[  1  18 -32  31  -1 -17  16 -12  63 -24  30 -18 -18 -21  20  -2  10  50
  16 -10  -3  23 -44  -4  -2  -5 -23  68  30 -53  -9  -4 -44 -24  30 -24
 -36  23 -33  -1  -4  -5]
pidi
[ 16 -42  32  -6  11 -18  25  40  24  40  35 -18  31  10   5 -30 -20 -18
 -20   2  13 -18  10 -12  -7 -28 -21 -26  -2  10  31 -26   7  14   6 -24
 -28   0   9  14  -8  -9]
Vifo
[-18 -18   4  29 -17  -7  19   2  28   7  20   0   3  13   0   2 -27  27
   5 -12  22 -13  16 -24  15  -6 -14  21   4 -33  -4  19 -11 -45  -3  -4
  11  -1  19  -3  12   3]
nuz
[-16  23 -33   0   6 -11   6  52  17 -13  30 -18   6 -31  -1  26   2  20
  29  23 -17  27 -43 -11  15   5  11  45  47 -54   7  34 -12 -17  39 -19
  -3  -1 -15  -1 -12  16]
rubi
[-13  -8  26  -7 -10 -14   9  10 -37  20  17  18  15   7  -1 -78  17 -61
  -1 -19  25 -54  34  22   0 -56 -34 -14   4  -3  29 -38   6   0 -16   8
  19   5  31   2 -50  12]
Vifo
[-41 -29 -31  -2 -25   1   6  34  14  40 -11   7   2 -10  14  -7  13 -48
   1 -28  40  -1   1  27 -46 -43 -33 -41 -23  16  -4  -6  56 -11  20  35
  -3 -40  21  14   5  16]
rubi
[-15  42 -33  -3 -28   7  17  -8  -4 -20  -7   4 -36 -35   5  -3  -2 -16
 -14   1 -33 -27  -5  43 -18  -1 -17 -11   3 -23 -28 -28  27   4  -8  41
   3 -13  12   8  17  -2]
pidi
[-16 -20 -24  18  -5   5  23  14  33  32  16  44  -6   0  11  15  22   6
  33 -20  55  36  18  10 -59  10 -43   9  10 -22  29 -26  32   1  -4 -31
 -17  13   4  -1  17  -4]
pidi
[-27 -27  24  26 -13   0   5  15  39  49 -14  29   2  26 -13   6  31 -14
  15 -44  27  37   7 -16 -49  -5  -6 -17 -17  -9 -15  17  32 -51   6   0
 -57  16 -30  -2  31   0]
milun
[ -2  -3 -23  -5 -23   2  -9 -27   4  15  10 -24 -25 -22  -7  27  18  14
  21  35 -26  -4 -30 -19  22 -16   2 -41  -4  28  15  51  -6  19  -1 -21
 -10  -7  -5   9  11  19]
milun
[-27  -4 -30  -8 -11  10  -8  15  -4  14  -7  -8  25  19  16  42  -4   2
  10 -28  16  26 -19 -17 -53   5 -39 -44 -29  24  14  -3  30  -4   9   5
 -32 -28 -19 -16  -4   5]
rubi
[-10 -18   0 -17  10 -14 -17  -2 -22  50 -10  -2  33  -1   7 -45  17 -55
  -9 -24  13  -7 -16  -9 -39 -28 -31 -15 -36  10  15 -28  20 -12  -3  28
 -21 -23  26  -1 -40  -4]
rubi
[  4   6 -14  16 -11 -21  19  46  15  19  85 -18  14 -41   3  -7  19  22
 -14   0   7 -34 -22  -9  29 -44  -3  16  31 -27  10   1 -25 -17  19 -35
   0 -11  21  20 -25  20]
Koru
[-21  11  -4   4  20  -2 -13 -24   5 -13  -8  -8  -8  32   4  -1  -4  -8
   1  -5 -23   9 -45 -16  -9  12  -2 -14  15  31  19  21  -3 -10  31  21
 -22  43 -50 -14   0   0]
Vama
[  7  -9  16   7 -18   3  31  20 -24  14  31   5  25  -2   3 -18  18  28
  37   4  19  -8  13 -16  17   8  14  24  36  -6  43  26 -15 -25   3  -7
   9  27 -24  -9 -28  11]
Vifo
[  5  46 -18  18 -23 -19  -1 -20 -11  13  21  -4 -17 -10  30 -21 -28   3
  -1   1  -4 -43 -12 -37  19  16  24  10  27 -32   9  21 -20 -15   8  12
  -6 -20 -19  -8 -10  16]
Vama
[  7 -45 -32  -5 -35 -41  25   9  -5  68   3 -39  35 -23   0  -6  22 -24
  -1 -18   8  -6 -11 -13  -5 -25 -12 -12 -26  -1  -5 -19   8  13 -26  -7
  -2 -33  10  32 -50  22]
rubi
[  5  -5  30   2 -11  -4  37  19  48 -18  67  15  -9 -26  14   0  21  19
  32   8 -11 -13 -21  -6 -23  15 -27  48  56 -16  12 -13 -18 -22  52 -39
 -46 -11   3  16 -13  18]
Nuto
[-38   7 -10  19  -2  11  16  13  17  25  23   4 -18 -19   6   6  29  18
 -10 -35  31  -6 -16  13 -47 -11 -16 -22   3  24  -3   4   8  -4  28 -12
 -10   6 -32 -12  19  15]
Koru
[-37 -27  29 -11 -13   9  10 -26  31  43  22  15  -2   1 -24 -27  16  13
  27 -24  25  34  26 -37 -47  25 -29 -28 -41 -14  17  16  32 -34 -51   0
 -27  14  11  22  -1  19]
milun
[-40  11 -19  -5 -10  21 -13   7  25  39   9  32   6  -2   8  10  21   8
  54 -22  34  20   6 -10 -52 -30 -16  -8  -4  22  12  25  -8  -4 -16  -5
  12 -16 -13 -10  10  21]
bap
[  2  17   7  -3 -30  11   5  31 -13   5  36  13  36 -26   6   9  26   6
   6 -21  19 -27  -5  -3  -1  23   2   5  41   6  40  -2  -5  -2  22  -3
 -11  -4  -9  -1 -26  -2]
Nuto
[ -3 -27 -10   3  -3  -5   3  22  -7 -17   9   5 -29 -15 -19  62  -7 -16
 -12  29 -21  18 -15  33  -5   4  -9   5  36  23  12  20 -38  16  25   7
  18   7  10  27 -13  -6]
sezu
[ 31  26  -9   8  27 -10  54  20 -40 -11 114 -38   9 -24  13 -57  -7 -35
 -19   1  -9 -21 -17 -16  20  23  14  48  82 -43   0  23   7 -14  -6  23
  -7   5 -56  34   0  35]
Vifo
[ 18  66 -42  35  18  13 -29   4 -37 -11  27  13 -31 -39  51 -33 -17  -1
 -24   4  -3 -10 -15  11  -1  10  -4  26  33 -43 -15  -8  31  32 -17  -6
  37 -38  20 -33   9  16]
Koru
[  3  17   3 -13  15   7 -29   7 -47 -16  14  12  -5  28 -11  -4  10 -20
  33  35 -30  17 -33 -19  -4  -2 -20 -21  13   9  33  37 -21  -2   8   4
  -7  48 -23  14 -14   9]
Vama
[ -4  55 -21  -5 -31   6   3 -24 -23  -9   2   9 -23 -13  12  11  -8  -1
 -22  -1  -8 -50  12   6   5  12 -14 -32  17  -9 -20  12   7  15  13   2
 -24 -30 -10 -14  30 -14]
milun
[  9 -11   3  13  13 -10   0  39  21  -7  17   5   2 -26  -1  17  27  19
  -2  -1  10  -3 -17   2  21 -24  -2  48  33 -10 -17 -13 -37 -17  14 -18
   0  11 -19   1 -15  -3]
Nesu
[  0  40   7  -7 -12 -18  -2 -35 -21 -63 -15  10 -27  12  -4 -18  17   2
  46  26 -50   0 -24  21  37  -2  13 -15  12  -5  13  28 -15 -14  22  45
 -12  35  -8  -3 -19   8]
kepal
[ -8   8  20  -7 -10   4  -9  29   9 -10   3 -24   8  20 -12  10  15   8
 -10 -21 -24   7 -26 -15  16   7 -10  22  14 -39   3  30 -76 -37  11  -4
   2 -20 -32  16   4  18]
bap
[ -7  34 -16 -26 -32   0 -11  -7  13 -43  -1 -39  10   4   4  -1 -17  13
  17  14 -49   5 -18  31  22   9 -12  -6  20  18  35  23  -4  10   4  28
  12 -21   1  12  -4   0]
bap
[-38  -6 -35 -14  -3  28  -1  28  17  17  -5  -1   9 -28  -7  12   3  21
 -16 -40  16  37  -1 -16 -28  19 -33  -1 -33  -6 -23 -18   7   0 -19  19
  -1 -16 -19   5  19  14]
Nesu
[  4 -18  -1  31 -27   5  12  36   4  15  40  12   9 -32  16  27  10   3
  18 -27  27 -19 -19 -34  -2   3  -4   6  16 -12   4  18 -21 -14   1 -22
  23 -20 -22  -1 -17  24]
sezu
[ -9  28   4   3 -32  -9  27 -40   9 -23 -21   0 -18  -6  -2  28   0  38
 -14  -7 -15   4  -3   7  -8  51   3 -13  17 -19   1   3 -58  30  -9  15
 -24  13  12 -10 -11 -35]
sezu
[-20   6  -3   8   3   2  28  34  22   8  19   9 -17 -20   5   6   1 -62
   2 -29  14  -5 -17  21 -61 -28 -39   1  22   3   6 -26 -15 -35  32   6
 -37  10 -18  49  18   6]
nuz
[ 14   1 -18  14  -9   5  15 -34 -18 -22  23   4  12 -12  10 -13   8   0
 -12 -28   1  -4 -28 -13  12  30  40  55  31 -16  -1   7 -23 -35  11  27
 -21 -30   9   0 -15   8]
Nuto
[  6  37 -28 -12 -29  16  18 -23 -12   3  -7   7 -28 -31  23  50   6  16
 -29   3 -24 -21  -9  -4 -22  49 -12 -35  17  24  -6 -21  -7  63  -5  21
 -25 -45  -1  -9  10 -10]
Nesu
[-14  38  -9  24 -51 -15  -3  19  35  23  17 -18   7 -51   4  10  11  23
  39   9  20 -19 -20   0  25 -12   0 -10  16  -9  28  19 -17 -10 -22 -29
   6  -9   0 -17  -6   3]
kepal
[-11  -4 -31  10 -11  -8   6 -20  44  -9  -9 -10   3   4 -12  -2 -20  -8
  10   9 -10  -1 -34  -1  22 -28 -26 -16   1  19  40  15 -16 -15  16  21
   5  27 -10  11  25 -22]
pidi
[ 13  15 -37  14  -3 -23  24 -26  -5   9  -6 -14   4  -1  25   2 -30  -1
   0 -11   7  10 -11 -26   9  27   6  28  20 -10   8  13  -7 -21   1  20
   4  -9 -34  11  -3  -3]
rubi
[-25  33   7  -8 -35  20  14 -27 -16  -7   3  -8 -44 -23  -6  54   5 -16
  -8  -1 -39  -5   0  15 -53  47   1 -23   7  -2 -21   2 -28  11 -42  22
 -13 -29  37  16   7  10]
nuz
[-46  -6   7   7  -5  41  -5  29  14   7 -19  14 -18  -9   8  30   3 -18
 -17 -33  25  16  -3  13 -62  17 -52 -25 -10  20   7 -21   9  -2 -16  -9
  23 -18   2 -18  37  -1]
sezu
[ -4  33 -20 -19  24  21  -1 -16 -33 -10  -5 -30  -9 -30   2  34  -4 -17
 -18  20 -17 -21 -29  14  -4   8 -32 -56  20  27  29  -6 -31  13 -20  26
   1  29 -23  25  17  -1]
nuz
[ 21  13 -31   4  15 -11  12   9 -18   7  40 -10  11 -71  14 -41 -44 -26
   7  -6  34 -40 -11  -6  39   0  21  21   1   7  10   4  19 -48  -6  25
  35  -6 -48  37   2  19]
kepal
[-17  29 -32 -22 -13  -8 -34  29  23   5  28 -42  12 -14  -1  -5 -26   3
   8  21 -28   3 -16  16  26 -24 -42   6  19  37  32  48 -26  28  32  -2
  38  -2 -25  20   7  -6]
bap
[-37  -4  20  -6  -1  -2  37 -26  28  12  35   8 -11 -29   3   5  23  33
  16 -10   7 -30   6 -26  -5  16   9  33  25   0   4   6 -42 -46  10   7
   5  -9  12 -18  -5  15]
sezu
[  4 -13 -20   1 -20 -15  29   1  20  11   3 -31   4 -29  15 -28 -16 -26
  20 -18   8   1  -4 -18   7  13  31  43  13 -13  -9  21  11 -20 -27  17
  48 -42  -9  28   0  29]
rubi
[ -2 -10  17 -10 -27  -9  24   8   1  18  46  -3  22 -27 -23 -23  23 -21
 -15 -28   6 -37   1  -1 -34   4  -9  34  27 -20 -11 -13  14 -39   0   0
 -44 -35  -4  14 -38   7]
milun
[-19   1   1  23 -22 -21  -7 -35  43  35  10 -13   0   1 -15  -4  -9  31
  -2 -13  36  -6  -2 -24 -17 -15 -20 -25  -9 -14  13  19  -9  -7 -26 -24
 -48  -2 -19 -17 -13  -8]
milun
[ -2 -50  -1 -40 -17  -2  22  -2 -27  25  19 -11  36 -19 -17 -11  26 -37
   0   7  31 -42   5   6  -9 -18 -24 -61   1  24  34   0  20   8 -41  42
  26 -33  43  35 -45  18]
rubi
[ 16  -2 -17  33 -11  -3  11 -19 -21 -27  -7  10   9  10   0 -41   2 -29
 -16 -37  -4  17 -28  15   8  -9  22   7  -8  -5  -5   3   6 -29 -12  37
   2   8  21  21  -2  -8]
Koru
[-37  48 -27 -48  -7  11  -2   0  -9  10   2 -14 -10 -36  14  64  -1  -1
   7   7 -42   3 -16   4 -41  28  -9 -45 -19  54   2  -8   9  34  18   1
 -13  -7   0   4   1 -10]
rubi
[-20  -3  -7  -9 -39   8  24 -17  -6  48  26  -6  23 -49   5  -6  39  -1
  -8 -18   7 -45  -8 -18 -20  10 -17 -41   7   4  20 -25   9  29 -59  26
  15 -38  46 -18 -43  18]
sezu
[ -6  47 -75  15 -37   3 -10 -21  12   9 -28 -15 -23 -33  19  76 -18  11
 -40 -11 -36  -2 -28   9 -20  28 -10 -35   5 -16 -26 -23 -16  66 -15  17
 -17 -38  -9 -23   9 -13]
pidi
[-10  17 -44 -16 -12  -9  -5  25  10 -17  23 -15  15 -28 -28 -40  26 -36
  38  26  -7   5 -30  30  38 -76 -32 -18  24  16  22  25 -26  46  11 -14
  23  48  -1  44   5   6]
Nuto
[-18  15 -25  -5 -27  13  -2 -45  19 -47 -23   2  -7  23 -12   0  -4  12
  21   3 -12  13 -17   7  14  -9  -9  -4  20  33  27  42  -1  -9  22  13
 -12  14  -7 -11  18 -24]
milun
[ -1 -33   7  -8 -13 -20  14  15  65  25  34  -6  37 -44   0 -20   3 -31
  29 -30  38   3  -8   2 -35 -12 -35  -6  -6  13  22 -39  -3 -23 -33  -2
 -25 -25  14  36 -31  11]
kepal
[-31 -38  -7   9 -36  21  32   1  12   0  12  12   7 -10 -18  27  -4  -6
  -5 -40  50   7   1  20 -45  28 -39 -36  -6  28  19  -1  15 -27  -1  12
 -22  -6 -24  34  13  14]
Nuto
[ -4  63  17   6  -4  -2 -11  -9  -6  -6 -28  16 -42   8  25   2 -26 -10
 -39  12 -48  -9   7   1  -5  22 -43  -6  22   2   7 -10 -46  26  17  27
  12  15   3 -10  16 -44]
sezu
[-50 -20 -24   3  11  31  -3  24  12  32 -27  16  13  -2  -1  12 -16   5
 -33 -38  32  14  -8 -17 -36   7 -27 -31 -21   6  15  -8  22  -3   9  30
  13  -9 -10 -35  21  -3]
sezu
[-26  11   5   1 -14 -23 -19  18   9  53 -20   1   4  24   2 -42 -11 -39
 -21 -20 -21   4  -2 -10 -36 -21 -39  -2 -30  -5   4 -41  14  -5   2  -2
 -23   9  14   0 -20 -10]
Vama
[ 15  11  22   4   3 -25  25  13 -14  42  31 -14   2 -27   1 -24  -9  -9
  12   4   7   7   3 -22 -17  80  48  41  37 -59  33  -3  16 -37 -34 -11
 -25  -2 -24  23 -16  28]
Vama
[-10 -25  12   6 -13 -24  35   4  42  20  51  13   5  -9   6  -8   3  18
  17 -13  18 -15  17 -11 -16  18 -16  33  34  -3 -20   6  -9 -38  18   9
 -12  27 -22  30 -22   7]
Vama
[ -3  62 -19  21 -23  10  -1 -28 -38 -16  -1  26 -29   7  16  20 -20  20
 -45 -10 -16  -5   5   2 -12  41   5 -26   9 -30   5  -9  -7  37 -26   6
   2 -25  44 -24  -4 -15]
Koru
[ -5 -18 -42 -13  -3   7  12  -9  -7 -23 -11 -31   8  -6   0   7 -10  27
  -9   6 -19  -4 -38  -9  30 -38 -26 -32 -14  45  29   5 -18  13  12  28
  31  28 -28  13 -16   4]
sezu
[-10  52   1  19 -18  13   7 -38   1   6  40  24 -22 -43  21 -68  -8 -31
  37   4   3 -28  10 -20   4   6 -22  42  32   6  24  20 -26 -41 -46   6
  69 -27  41   9  30  18]
Koru
[-31 -19 -15 -14  10  21  14   0  29   0 -15   4  25  26  -8 -21   1   0
  -6 -40  12  52   3   5 -51  21 -29  32   3  28  27 -15  -2 -32  17  11
 -11 -18  17 -11  38 -12]
Koru
[ -6 -14  24  -8  -2 -18  -3  37   8  40   8   2   2 -26  -8  -9  22 -20
   2   2  19  -9  -5   8   2  -7  11 -43 -20 -21  34 -15  19   3  -3 -12
 -18  -7  26  11 -17  13]
kepal
[  4 -26 -11   3 -13 -25  26   3   4  26  18   9  18  16  -7 -37  12 -37
  -5 -36  21 -10  15 -10 -15 -24  -8   3  -3 -50  28 -46  20 -14 -31  15
  -9 -18  21  22 -29  20]
pidi
[-14 -12 -42 -14  -3  -6  -5 -16  -7 -16  12 -28  28 -10  -1   0   8  10
  19  11  -5 -13 -42 -12  36 -40 -41 -34  -3  38  14  35  -5   8   8  30
  35  31 -23  12 -38   7]
rubi
[  5 -12  20  24  13  -6  10  18  -1  -3  42  33  -4   1   8  28  -4  14
  36 -10  33 -16  21 -20  -4  -9  -4  22  31 -18  -5  21 -29 -42   5  -5
  15  36 -29  16 -20  17]
nuz
[  5  15  14  18 -26   2  -2  46  -9   2  36 -24  24 -30  -3 -17 -16   8
 -17  -3   3 -46 -15  -8  29  -2  -9   4  26 -38  -1  12 -23  25 -14 -34
  24  -7 -12 -26 -35   1]
Vifo
[ -2  13 -21  -4 -19  -7 -23  -3 -29  12   7  13   8   3 -15   6  -4 -10
  32  23 -20 -19  -9 -24  28 -20 -11 -17  10  19  41  37  18   1  24 -15
   1   4 -19 -13 -14   7]
milun
[-22 -10   5  11 -10  -7  20 -10  47  10   5  15  -8  17   0   7  -2  48
  15  -9  15  25   1 -39  -5  23   9  43  24 -29   7  23 -55 -46   6  -4
  -9  27  -4   6  -8  -1]
Vama
[-32  25 -19 -14  -1  32 -19  16 -20   9   7  -9   5 -23  16  10  17 -15
  30 -27  25  25 -24 -20 -48   9 -18 -20 -27  12  12  11  15  -2 -35 -13
  21 -15 -16  -3   1  23]
rubi
[ -2  25 -38  46   0   5 -20 -32 -27  35  -9  28 -20 -20  52  -3 -11   5
 -17 -32  10   0  -1 -12   6  14  35  28 -13  25  -5   4  12 -33  13  22
  28 -24  13 -28  18   3]
Koru
[-11 -28   4   8 -28 -10  14  -7  43  33  16   9  25  -6  -8 -36  37   1
  39 -19  17  37  -1 -12 -37 -11  -5  -5 -14 -38   5 -25  21  11 -54 -19
 -41 -21  61   3 -21  25]
Nuto
[ 18  28 -19  34  -5   1 -31 -17 -47   3  43   8   7  -2  14 -67 -47 -63
 -11 -28  21 -13  -3 -31  15  -5  -4  18 -10   7  11  28  18   0 -30  12
  43 -13 -16  17   7   6]
Nuto
[-21   7  -8   6  -8  -7  40   3  43   1  18  20 -14 -24  -6  20  11  13
  42  -5   5   0  -6   0 -33 -24  10  50  41 -15  -5  -2 -49 -23  18 -16
 -18  24   6  16 -17   2]
nuz
[-20 -13  16   2 -20 -21  40  26  69   8  37 -25   8 -28 -10   8  13  36
  48   2 -12  -5   4 -11  11   3 -15  30  42 -17  -9  30 -34 -32  19   0
   6  39 -30  28  -1  20]
nuz
[-37   3 -15  15 -10   1  11 -13   8 -14 -12  23 -38   6  -2  24  -7 -22
   1  14 -11  -2 -15   8  16 -10 -16 -16  37  18  47  25 -25 -10  32  34
  30   9  15  -1  12   4]
sezu
[-11  30   8  10 -34   0  29  -3 -19 -37  16 -12 -53  13 -17 -17  11  -3
 -34  -2 -36  15 -11  36 -31  10  -7  -7  23 -24   2  13 -10  10  -9  21
  -5  -8  18  29  -4  14]
Koru
[ -9  69  -2  10 -42  -2   2 -20 -56 -24   2   6 -50 -21  -7  25  12   2
 -25 -11 -24 -10  -8  12  -7  47   8 -44 -15 -40 -26   2 -16  40 -29  12
 -36  -5 -14   6 -11   3]
Nesu
[-54   2  -8   8 -11   6 -12   6  11  35  -1  18   6  20 -25  -2  -8  -2
  22 -30   4  40  -6 -38 -52  -2 -15   4 -25   0  -5  16  -3 -36 -28  13
  -3  35 -27  -1 -18  15]
Vama
[  6   9 -23  47  31   0 -22  -7  -8  -1  29  44 -33  -7  34  -8 -32 -35
   1  -7   8  10  -5 -38  19  -8  -6  35  25 -25 -14  31 -20 -12 -10  27
  61  -1  -1   1   7  18]
sezu
[-23 -22  -5 -29   8  15 -20  41  21  54 -22  15  38   5   9   3   2 -20
   6 -29  12  10   2   2 -42 -11 -13 -23 -21  37  31 -10  25  -3  33  19
 -10 -32  -7  -6  14  -2]
bap
[ -4 -23   0   4  -1 -21  33 -34  41  22  29 -14  -2 -20  11  19  24  25
  32   5  11  15 -21 -27 -15  20  15  52  21   0 -10  24 -39 -26  -2 -28
 -17 -16  17   2 -12  -1]
rubi
